Below is a small trained network, with its code and all its weights. Each question gives an input and a class and asks what happens when units are switched off, that is, made to give their printed mean instead of their output.

import numpy as np


def w(rows, s, z=0):
    codes = np.array(rows[::2]) - 128.0
    scale = np.full(codes.shape[1], s)
    scale[-1] = z or s
    return codes * scale


def f(y):
    return np.maximum(y, 0)


def log_softmax(a):
    a = a - a.max(-1, keepdims=True)
    return a - np.log(np.exp(a).sum(-1, keepdims=True))


def net(x, mask):
    res = np.array(x, float).reshape(1, 2) / 4 @ E
    y = f(res @ A[0][:, :-1].T + A[0][:, -1])
    res = res + np.where(mask, y, B[0][:, -1]) @ B[0][:, :-1]
    return log_softmax(res[-1] @ U[:, :-1].T + U[:, -1])


A, B = {}, {}
E = w([
[88,178,202,202,156,180,7,95],'x0',
[253,147,136,45,33,180,109,149],'x1',
],0.013)
A[0] = w([
[157,153,128,93,116,96,95,149,248],'N0',
[91,205,246,147,129,215,41,50,140],'N1',
[124,50,49,77,157,1,192,185,106],'N2',
[238,189,113,127,53,237,128,163,85],'N3',
[5,46,108,167,221,71,155,94,98],'N4',
[143,64,22,77,74,30,229,188,116],'N5',
],0.007,0.013)
B[0] = w([
[54,3,63,29,254,119,160,159,239],'N0',
[159,95,133,203,135,180,77,208,254],'N1',
[178,130,125,161,126,165,95,156,226],'N2',
[168,243,137,97,135,120,11,48,204],'N3',
[185,171,175,85,196,174,68,9,228],'N4',
[235,105,39,173,125,172,18,181,251],'N5',
],0.0095,0.014)
U = w([
[181,100,94,255,105,176,102,224,85],'0',
[169,195,132,32,158,148,86,25,107],'1',
[53,6,90,66,185,133,164,171,254],'2',
[110,134,156,95,91,101,162,138,80],'3',
[137,163,133,145,89,64,187,151,90],'4',
[105,182,112,90,80,154,173,117,95],'5',
],0.0095,0.0083)

Each question gives the input, the list of numbers given to net, and the class t.
The units are the neurons (one row each of A and B). Each row of codes is followed by its name. A weight is (code - 128) times the scale printed after its matrix; where a second scale follows, it is the last column's (A, B and U).
mask holds one flag per neuron, in row order. A switched-off neuron (its flag False) gives its mean, the last column of its row in B, instead of its output. The means were averaged over made-up inputs and are rounded, as every weight is.
A unit's drop is (log p(t) with every unit on - log p(t) with that unit switched off) / (log p(t) with every unit on - log p(t) with every unit switched off).
The circuit of an input: a set's keep is (log p(t) with only the set's units on - log p(t) with every unit switched off) / (log p(t) with every unit on - log p(t) with every unit switched off). Starting from all 6 units, units are removed one at a time, each time the one whose removal leaves the highest keep (on an exact tie, the one counted first), for as long as the keep stays at least 0.8.
circuit, biggest first: the units of the circuit, biggest drop first
top k neurons: the k neurons with the biggest drops, biggest first
drop when u is switched off: that unit's drop, to one decimal
input [-6,-6], class 0: top 3 neurons => N5; N2; N3
input [3,-4], class 1: top 2 neurons => N4; N5
input [2,-3], class 2: circuit, biggest first => N5
input [3,-2], class 2: top 3 neurons => N5; N2; N3
input [3,1], class 2: circuit, biggest first => N5; N3
input [-2,-4], class 1: top 2 neurons => N4; N1
input [-5,-5], class 0: top 3 neurons => N5; N3; N2
input [0,-3], class 2: top 3 neurons => N3; N5; N2
input [-3,1], class 2: circuit, biggest first => N1; N3
input [-2,-2], class 2: circuit, biggest first => N3; N1
input [3,0], class 2: circuit, biggest first => N5; N3
input [6,-7], class 1: top 3 neurons => N4; N5; N2
input [-5,-2], class 0: top 2 neurons => N5; N2
input [-6,-7], class 1: top 2 neurons => N4; N1
input [7,-8], class 1: top 3 neurons => N4; N5; N2
input [-5,-6], class 1: top 2 neurons => N4; N1
input [1,-1], class 2: drop when N5 is switched off => 0.1
input [-2,-5], class 1: drop when N4 is switched off => 0.8
input [-7,-1], class 0: drop when N5 is switched off => 0.9
